The same points and some others measured another way (B), then each row and its match in B
B (72 x 38)
[[-219  188 -232   46 -126  133  363 -239  321   92 -108  131  108  171
   146 -236  -29 -123  -84   88  446    3  236  269  106  -22  199 -228
  -139  -69  152   89 -212  214  -48  254 -216  327]
 [ -89    1 -214  -20  -64   -7  171  -28   97   89  122  162   81   81
    96 -230   10   55   11  -47  344   13  180   38   88 -136   83 -176
  -154  263   54   45  -63  105  -92  119   -8  121]
 [ 117 -158   64 -230  118   74  295 -381  270  -70 -312  -36 -198  -10
    35   67 -224 -341   -2  207    3   30  211  365  -29 -300  183  -84
    60 -265    5  -78 -147  165  615  159 -188  195]
 [  -5 -215  -62  117  -38 -200 -101   68   80  139   75  100  117   15
     5 -147   71  187  -45  -60  148  -31   77 -169  -75  -80   13  -13
   -13  204   28  -72  145   68 -173   57  146  -46]
 [  21 -357 -179  222   87    8  258 -369  472  164 -102  147   31  339
     1 -355   -3   49 -231  298  479  211  173  134  -29 -349  245 -251
    23    2    9 -159   82  172  101  458   92  160]
 [-204  269  161  149 -193 -134 -188   45 -168 -218 -151  -11  225 -199
  -104  190   57 -287 -123  -47 -150 -239    7  103 -334  475   65  316
   132 -425   18  180 -114   88 -236 -155 -241  -35]
 [ 169 -182  117 -198  105 -268 -107   68 -177 -139  -44 -103 -106 -266
   -75  128 -145 -101  198 -118 -178 -165  117  -70  -48 -310 -114  111
    -9   56  -19 -156  155  -89  291 -162   89 -190]
 [  59 -136 -128 -241  107 -189  -77  -64 -366 -204  123  -14  -85 -105
   -44   18  -18 -112  247   14   28  -70  167  -78  -54 -340   43  162
    24  185  -90    6  243 -211  140 -142   57 -173]
 [  27   96  -87  -24  133   22   14   41   50   11 -115  202  172  304
   206   55  -56  -71  -64  -17 -146   87 -202  269  -19   92  -47   21
    -1 -115  201   82  167   24    2   81   57  203]
 [-174  139 -210   14 -159   -7  179   47   29   36  182  153  137  -28
    30 -257   10   23    6 -143  406  -60  232   17  101  -66   61 -202
  -226  279   29   83 -192  131 -203   69  -74   83]
 [ 106 -425 -133  299  125  -57  161 -169  341   87   77  220   77  293
  -130 -394   -9  108 -282  185  463  262   92   52  -55 -393  134 -283
   -35  171  -87 -205   90  141   35  424  253  -13]
 [ -68   27  -46 -123 -120 -221  -94  131  -87   50   13   15   33 -205
   151   44   35   39  168  -98  -14 -234  129 -131  -62   85  -17  177
   -26   85  151   50   90  -11 -115 -142  -26  -20]
 [  15   46   30  124   53 -179 -121  181  -95  -90   -8   63  195   15
   -73    0  -48  -25  -44 -180  -65  -61  -76   22  -49  -27 -145   17
   -64  -22   55  -59  133   -7 -115  -35  124  -73]
 [ -65   82   67  -25    1  -35  -55 -109   13    3 -249  -69  139   31
   -19  124  -66 -134    5 -137 -167  -95   48  121  -32  -21    0   12
    45 -177   42   12   29  103   75  -76 -145  155]
 [  33  -46  -22  -55    9 -281 -145  186 -124  -15   17   35   50 -115
   100   43   11   43  139  -85  -68 -171   15 -113  -69  -16 -100  187
   -17   51  153  -38  245  -99  -84 -104  124 -106]
 [ -66   37 -207  -94  -64  -86  172    2   66   12   77  152   -3  -22
   199 -148    1  -31   85   83  284  -72  165   62   20  -39   89    4
  -110  103  169   51   10   14  -49  101   -8   66]
 [ -83   41 -104  -88 -103 -122    1   85  -98   17  115   54   71 -127
    36  -76    4   26  117 -164  139 -134  177  -80   27  -75    1  -20
  -116  236   30   44  -32   39 -108  -83  -36   -4]
 [  99   42   17   78   88 -213 -134  378 -280 -253  226  193  162  -68
  -107  -17  -66  -57  -32 -202  -53  -20 -141   23  -96  -13 -200   60
  -137  133   -5  -18  102  -87 -121  -68  235 -244]
 [  76   37   35   -1  122 -145  -84  140 -135 -128  -38   37  129   13
   -48   58 -108  -85   30 -185 -147  -45  -65   86   -1 -126 -158   10
   -68  -14   45  -62  146  -43   47  -66  100  -56]
 [-185  -32   45  -77 -171 -248 -262 -146   32  284 -322 -289  104 -179
    77  140   95  144  241 -204 -167 -351  254 -293   -3  -31   11  166
   124  -41  132  -40  218   57 -118 -252 -184  140]
 [ -71  151  151   95 -120 -205 -252  271 -254 -193   40   74  204 -233
   -94  157   32 -140  -71 -171 -199 -196  -68   -9 -280  368  -64  264
    35 -136   -5  124  -46   43 -226 -195  -37 -151]
 [  60    5  -83 -145   73 -170 -189  275  -98  139   23  150  144  104
   292  104   15  170  142 -199 -260  -63 -176  -56   27   87 -177  128
   -29  187  241   48  317  -59 -123 -132  181   83]
 [ -84   87 -137   32  -60 -150  -82  219 -117   40  159  129  194   -1
    55 -104   40  124   61 -229  107  -92   39 -105   41   -4  -89  -17
  -143  261   90   42   96    0 -285  -64   86  -17]
 [-167  216 -308  221  -64  155  402    0  191  -77  222  375  221  266
     8 -432  -30 -101 -247   33  647  176  103  326   93  -38  124 -359
  -293  141   39  107 -279  188 -225  369  -10  156]
 [ -73 -235  -36  230  -64 -256 -185  -60  132  223  -84  -61  175   35
   -77 -148  107  236  -26  -83  149 -100  149 -274  -51 -164   18  -16
    45  108   30 -147  257   63 -228   38  109  -18]
 [ -40    9   -2  -23  -46 -202 -196  165 -173   12   37   22  145 -104
     8   56   31   61   92 -215 -105 -154   30 -137  -56   21  -90  107
   -16  129   46   20  133  -12 -160 -166   48  -52]
 [ -87  -60 -195 -127  -63   15  187 -213  211  153  -76  110  -19   96
   237 -112   26  -13   38  154  233  -13  202  100    4  -44  209  -25
     8   43  139   83   -9  119   52  139 -115  238]
 [  86  -98 -181 -258   47  -99   33  155   68  183   73  237  -27   85
   417   -2    4  147  154   13  -47  -11  -49   14   36   30  -24   73
   -45  248  277   67  201   -7   27   17  142  143]
 [  59  -75   17 -182    3 -242  -68   96 -100  -19  -27  -54  -48 -224
    52   76  -70  -14  208 -126  -81 -199  139  -97   -3 -169  -83  102
   -43  102   89  -78  126  -52  113 -146   38  -77]
 [ 126 -117 -131  -38  101  -71  146  140  -53 -152  256  270   -3   36
     1 -182  -90  -65  -37   16  230  112   23  122  -15 -210   -8 -106
  -163  259  -27  -23  -10   -2   82  140  193 -106]
 [-113  132  -34   70 -230 -112  168  164  224   -5   34  239   38 -187
   219  -83   22 -103 -120  136  235 -161   86  142 -192  422  115  127
   -83 -151  246  115 -238  184 -165  134  -82   44]
 [ 182 -115 -122  -55  197  -23  329   -8   42 -282  143  236 -101   70
   -40 -204 -205 -249  -59  159  313  157   69  313   15 -382   33 -163
  -176   59  -12 -105  -42  -29  322  272  162  -94]
 [  35  -53  -32 -176    2 -117 -219  220  -98  202   47  118  142   32
   208  110   29  199  118 -280 -276  -62  -88 -115   12   75 -122   52
   -15  302  114   76  162   49 -104 -183   89  107]
 [  46 -125   -4 -276   66   70  291 -419  208  -42 -286  -65 -199  -29
    60   43 -178 -317   73  193   66  -12  284  296    4 -312  218  -69
    54 -180   -2  -32 -134  137  543  108 -240  208]
 [ -81  -86   26  103  -56 -190 -205   -9  -40  114  -78  -84  190  -33
  -116  -23   48  116   21 -231  -25 -126  119 -186  -26 -126  -37  -15
    23  107  -33  -67  139   64 -160 -105    4   -2]
 [  56 -243 -191  204  125 -177  -37   43  -28  -17  199  205  143  226
   -76 -281   57  141  -92   37  298  144   -4  -80  -47 -281    6  -80
   -57  254  -33 -105  285  -75 -175  188  310 -131]
 [-132 -119  -36 -247 -209 -156   -3 -199  198  321 -219 -171  -79 -245
   210   42   45   99  250  -51   37 -304  384 -200   32  -75  140   70
    52   86  153   -9    4  153   75 -129 -227  200]
 [  92   38   30   52  181  -35   12   51  -59 -197  -75  128  136  163
   -61   39 -138 -198  -96  -54 -111   84 -139  270  -57  -89  -87  -25
   -37 -143   25  -34   90    1  121   66   89    9]
 [ 237 -177   72  -96    3   66  290  316  434  179  139  401  -24  -26
   215 -112 -205   67 -215 -118   35  137  -67  259   40   60  -71 -333
  -252  296  124  -49 -403  408  264  228  150  153]
 [   9  133  -33   59  153   -6   -4   13 -178 -227  -25   73  200  178
  -152  -13 -120 -193  -53 -164  -38   65  -69  218   22 -192  -96  -95
   -80  -46  -54  -10   76  -32   29    6   38    3]
 [-112   92  -78  -16   19   64  165 -316  222   48 -326  -16   81  202
   109    0  -58 -183  -28   98   64  -13  110  282   15  -59  136  -50
    46 -289  141   30   20  121  130  136 -200  304]
 [ -85  -29 -221  -59  -70 -183    3   52   94  214   11  104   60   44
   309 -107   90  185  141   14  161 -121   94 -119   36   16   24   84
   -40  158  280   24  239  -28 -200   31   75  111]
 [ -55    8 -120  -31   82   63  236 -360  279   36 -311   31   15  245
   148  -53  -78 -190  -35  210  143   43  110  315   13 -146  169  -62
    48 -284  160  -10   71   91  210  226 -136  288]
 [ -47  -56  -81   -3  -21 -228 -146   58 -151    0   43   -9  101  -63
    -5  -39   54   66  124 -113   50 -131  106 -168  -41 -123  -28  100
    -8  138   38  -23  222  -77 -149  -94   73  -81]
 [ 146  -14  -28  -46  145 -130 -171  373 -134   17  124  251  189  150
   150   61  -45  118    6 -249 -263   56 -272   33   -2   46 -232   28
   -88  224  141   19  234  -30  -98  -70  272   -4]
 [ 147 -119 -138 -116   95  -89  -69  366  -83   75  298  375  101  132
   239  -55    8  187    2 -133  -63  112 -189   -6  -19   56 -119   -3
  -116  424  116   78  141    9 -107    9  288   -8]
 [ -38   65  -22   -9   81   26  168 -274  124 -114 -281  -19   43  125
   -11   11 -120 -287  -42  100   50   -3   96  310  -25 -152  102  -32
    27 -320   63  -19    7   71  225  125 -147  166]
 [ 140 -155 -142 -118  150   57  319  -97  124 -132   97  252  -97  126
    62 -172 -151 -181  -68  179  259  183   80  301    1 -283  112 -165
  -105  108   -7  -27  -84   65  320  259   78   44]
 [  26  -55  146 -162   81    0  -24 -283  -57 -117 -296 -164   -7  -59
  -145  196 -146 -287   44  -72 -238  -66  148  179  -62 -234   66   10
   115 -208 -122  -35  -40   96  377 -108 -212   97]
 [  95 -105 -129  -11  111   92  289  -69   84 -182  147  316  -12  166
    -3 -189 -110 -211 -181  183  285  223   28  341  -72 -152  145 -158
   -93   65  -63   44 -155  109  194  279   61   29]
 [ 103 -159   -7 -215   23 -136   80   19  -29  -50   58   31 -113 -197
    17  -21 -110  -77  131  -45   58  -84  192    5    4 -262   12  -25
   -80  185  -12  -65  -44   36  251  -29   20  -63]
 [-130  262   41 -188  -14   59  109 -259 -119 -165 -273 -210   54 -102
  -127  132 -182 -350  147 -214  -78 -166  249  233  112 -242   23 -100
   -60 -183  -60   28 -164   85  264 -160 -343  174]
 [  58  -36  -83  -99  139   89  331 -291  208 -127 -180   94  -80  160
    63  -63 -173 -311  -57  224  170  105  120  407    7 -247  157 -115
   -21 -212   59  -33  -68   88  388  244  -92  176]
 [  50  -23  -84  -12  -18  -32  182  147   24 -153  222  316   13  -45
    55 -143  -62 -141 -123   87  241   63   28  191 -123   69   71  -36
  -127  109   14   75 -188  105   21  157   69  -55]
 [-138  255   90  148 -118 -197 -177  176 -166 -188  -85   32  219 -152
   -34  135   24 -192  -55  -98 -124 -226  -47   64 -230  364  -52  272
    31 -321  117  108   27    2 -255 -134  -85  -70]
 [ 214 -101  -42  -76  179 -152 -131  420 -243 -102  295  307  115   69
    58   -4  -67   79    2 -216 -162   96 -232   18  -32  -57 -217    4
  -128  361   26    4  173  -69  -33  -56  338 -148]
 [ 146  -39  -22 -110  116 -159 -173  371 -150   38  142  220  146   69
   164   69  -44  138   59 -253 -259   14 -216  -23    3   28 -226   42
   -89  274  137   18  211  -32  -74 -111  251  -22]
 [-159  148  -52   52  -85  -26  180 -249  220  -75 -304   50   29   39
   173   19   -2 -299  -82  307  142 -109  113  305 -185  233  222  187
   107 -518  235   96  -26   88   35  173 -224  196]
 [-251  147 -259  -29 -155  151  350 -349  336  164 -160   83   76  170
   203 -210    6 -102  -22  130  426  -15  295  234   98  -23  273 -186
   -72  -65  153  122 -194  228  -21  227 -289  391]
 [ -74  193  124   98 -106 -228 -223  286 -225 -196   15   73  194 -220
   -40  148   18 -142  -44 -150 -174 -214  -76   13 -243  366  -93  272
    14 -180   75  101    1    1 -236 -180  -20 -145]
 [-127  245  -76  140    7  -80 -104  143 -235 -141   56   67  308   92
  -123  -50  -12  -60  -23 -285   34  -48  -34   46   25  -24 -123  -52
  -129   52  -10   54   72  -26 -268  -82   22  -16]
 [ -91   54   89  -59 -135 -254 -204  102  -91   50 -142 -131   95 -260
    25  137   17    7  156 -209 -157 -311  131 -161  -65   81  -72  184
    20  -52  114   -9   86   23 -102 -226  -87  -16]
 [-142  275 -165  168 -106 -110    6  350 -185 -112  300  236  292  -10
   -34 -210   20   35  -43 -282  274  -68    1   -6   46   82 -128 -103
  -278  261   61   92  -59   12 -426   -6   94  -77]
 [   1 -107 -119 -145   49  103  271 -338  244   37 -159  100  -69  152
   129  -71  -83 -181  -36  213  173   85  175  283  -18 -175  235  -97
    31  -83   45   32  -86  153  297  207 -143  250]
 [ 111   12  155 -107  148 -124  -45    1 -171 -244 -165 -110   15 -132
  -180  163 -212 -268   83 -189 -240  -99   43  148  -13 -275 -131    7
   -26 -142  -58 -113   43  -28  319 -130  -21  -86]
 [-127   89   15  -26  -51   78   51 -254  118   24 -259   -4  121   91
    20   71  -32 -198  -79    0  -48  -34  101  229  -82   70  155  -15
    82 -228   13  103 -121  194   86   17 -258  256]
 [ -78  -12 -143  -94  -29  128  345 -343  361  109 -208   77  -32  145
   167 -129  -83 -152  -42  170  273   39  237  291   56 -139  227 -175
   -29 -107  111   26 -160  220  230  238 -206  331]
 [  20  -62   30   33   52 -209 -163   82  -20   74 -113  -40  147   13
    -8   29  -32   83   64 -207 -123 -107    7  -88   15 -140 -134   13
   -17   41   90 -116  231   -6  -47  -79   99    0]
 [-160  113 -122   56 -161 -122   -2  122  -25   79  109   61  182  -82
     6 -159   40   95   57 -232  228 -147  178 -114   66  -29  -26  -99
  -168  238   61   31  -52   84 -269  -47  -27   31]
 [  34   27   61   36  113   10    8  -64  -10 -110 -137   42  147  127
  -119   41 -130 -177  -96 -121 -110   57  -35  231  -23 -137  -33 -101
   -13 -107  -49  -28  -11   95  149   30  -25   80]
 [-151  130 -114   -5  -21  159  219 -309  183   21 -203   66  126  222
    46  -75  -56 -204  -98   46  166   55  141  313   31  -57  180 -159
    -8 -160   28   93 -139  190   86  153 -239  319]
 [-129  111  -12  -51  -11   47  -57 -176  -52   12 -191  -43  180  106
   -29   86  -21 -123    7 -157 -112  -42   72  124   -6  -37   57  -32
    47  -77  -30   96   -9  110   19  -88 -201  207]]
Rows of B count from 0, top down.

[ -56   27   29   87   28 -101  -18   33  -75   -9    1  -40    7  106
   54  209  -13   38   -5   67   72   15  -14   58   31   15   66   15
  -16   -3   65]
11
[ -67 -160  117   33  -73  -98 -113   79  -39 -181  141 -169  116   70
   74 -106 -121 -101    3  -52   41  -60   40 -144   28   -2  -36    8
 -112  184 -108]
56
[-102  125  131  214 -110   49  -73  152  144  331  152   15  -42 -357
   12  191   -4   70  -30  -54  141  -25   67   40   28   55  -45 -138
   85 -196  188]
54
[  63   82  -71   34  106  -45  -17   23 -171   11   28   -2   62   48
    6   -3 -103  104   -3    6   12  -44   34   74  -45   99  -30 -186
  -43   20   15]
43
[   4   86  -21   63   71  -52   -4  -37 -155   -1   93 -131  150   67
   15  -25  -69   36   42  -54   48  -87   24   14   28   -8  -18  -55
  -52  -39  -29]
41
[  11   66  207    4  301 -139 -235   44 -279   28 -211   12 -223  -99
    3    5 -150  312 -172   50   28 -228  -56   -3  -66 -117    5 -203
 -151  -93  -69]
23
[ -29 -105  165    4 -200  126 -146  122  176  113   97  -55  -93 -297
   91 -217 -100  -87  -69  -51   92  -35   85 -197   10  125 -179  -78
   85 -152   14]
29
[-217   90  230  120   19  -98  -80  121  -25   83   -6  -64 -152  -29
    0  463   24   84  -95  100   -3  -13   65  157   28   15  270  100
  -21   -3   86]
20
[ -35  -60   97  -53  -75  -39  -48   27   46 -150 -154  -12 -234  170
   42  100  -21  -74  -32  232  -34  138   13   64   -7  152  129   73
   20   67   10]
64
[ -35  -45   88  -28  -11  -63  -69   29  -30 -107  -93  -39 -142  138
   48   73  -51  -21  -39  146  -15   43   22   30   -8  110   89   29
  -19   59  -24]
52
[   6  -63   21   44 -223  155  -33   77  189  174  125  -13    4 -243
  129 -143  -45 -102  -12  -46  164   38   43 -166   39  155 -222  -43
  176 -265  119]
46
[ -29  -84   40  105  -98  -88  -66   20   12  -75  181 -169  188   69
   51 -139  -73 -112  101  -82  102  -45   32 -120   66   -3  -91  -49
  -91  128  -76]
27
[ -82  114   56  192 -158   98   -5  116  158  323  194   -7   35 -314
   44  154   17    5    2  -71  157    9   74   15   50   89  -79  -77
  143 -242  205]
57
[ -43    7   45   28   49  -73  -36   27 -126  -53   10  -72   18   93
   52  109  -58   34  -37   39   26  -29   13   20   13   24   59   17
  -32    6    4]
25
[ -41 -125  126   38 -266  150 -110  140  218  127  191  -71    5 -314
  105 -227  -96 -139  -36  -96  120  -15  102 -223   26  150 -215  -67
  108 -141   37]
37
[   3   12  -19   -6   59  -59   -8   -4 -151  -93    0  -69   43  154
   48   46  -70   15  -10   51    9   -9   16   35   -2   65   40   -1
  -29   21  -15]
42
[  14   71   73   -2  213 -115  -77  -26 -251  -65 -164  -29 -106  104
   37  107  -73  175  -89  101   37  -86  -83   46  -15  -83   57  -22
  -59 -103   -5]
68
[  -5    3  -14   11   78  -85  -11   -9 -159  -78  -18  -58   40  160
   72   83  -52   38  -18   56   48  -15  -20   16   12   23   31   18
  -24  -17    4]
40
[ -93 -154  190   -1  -64  -83 -172  107  -17 -146   88 -152    3   28
   52  -97 -129  -78  -36  -20  -10  -76   92 -117    3   57   18  -19
 -131  207 -138]
55
[ -53   -3   76   34   99 -123  -80   19 -130   -9  -76  -35  -65  118
   68  152  -42   93  -44   74   55  -56   -8   22   14   10   66   -2
  -49  -10   -1]
15
[   1  -58   20   76  -55  -82  -51   -6  -44 -116  142 -174  183   84
   43 -164  -84  -90   89  -71   92  -50   -2 -109   58  -45  -95  -39
  -90   87  -79]
32
[ -17   96   59    2  236 -151  -52 -114 -258  -32 -209  -77 -108  223
   46  156  -10  167  -38  115   60  -98  -85   61   45 -111  114   68
  -59 -157  -29]
58
[  31   19   60   26  212 -138 -152   22 -213   44 -112   25  -84   28
   44   -6 -118  217  -68   25   58 -154   -7   -1  -39    9  -33 -209
 -116   -2  -53]
60
[  -2  -96   86   34 -251  147  -78   96  204  112  153  -57    3 -263
  103 -233  -79 -139  -13  -65  130   10   63 -200   35  134 -227  -62
  123 -181   53]
18
[  70   -4  -47   65  -58  -33   -8   54   16  -78   15   31    4   41
   22  -17  -73  -31   32   91   59  109  -26   39  -30  101  -72 -144
    6   64   72]
28
[ -59   59  112  -30  155 -123  -73  -97 -181  -45 -191 -110 -147  219
   35  126   -6   93  -32  127    9  -83  -18   53   44  -32  158  102
  -59  -85  -78]
70
[  -2  -87    1  -31 -133    6   10   77   55 -168  -20    4  -84  131
   62   70  -55 -127  -23  171  -18  178   23   39  -28  200   49   33
   57   99   61]
6
[  -2  -34   11  -22  -75  -49   16  -25   37 -147 -135  -15 -149  229
   58  103    7  -91   22  224   15  164  -30   66   19  125   92   90
   43   23   38]
33
[ -28   51   22   25   81  -89  -15  -42 -148  -53  -19 -106   29  164
   39   86  -30   35   10   44   36  -44    0   40   36   -4   68   39
  -40  -37  -22]
26
[ -44  -61  127  -68  105 -108 -148    5 -130  -54 -147  -50 -168  148
   67   16  -82   76  -71  100  -19  -89   51  -19  -10   91   83  -14
  -78   44 -109]
39
[ -78 -112  150   28  -43  -97 -132   63  -60 -169  134 -200   95   60
   33 -116 -123  -85    8  -53    3  -92   66 -108   26   -9   10   -3
 -145  191 -144]
44
[ -9  47  21  72  50 -81 -26  13 -96 -15  -9 -36   8  68  33 110 -41  53
  -2  56  69  -5 -28  46  13  -4  17 -40 -20 -28  44]
65
[ 124  199 -198   71   37   29  146  -99 -135  -24   64  -60  184  102
  -18  -10  -28   -2  101   19   62   69  -56  123   15   17  -61  -66
   63 -162  107]
19
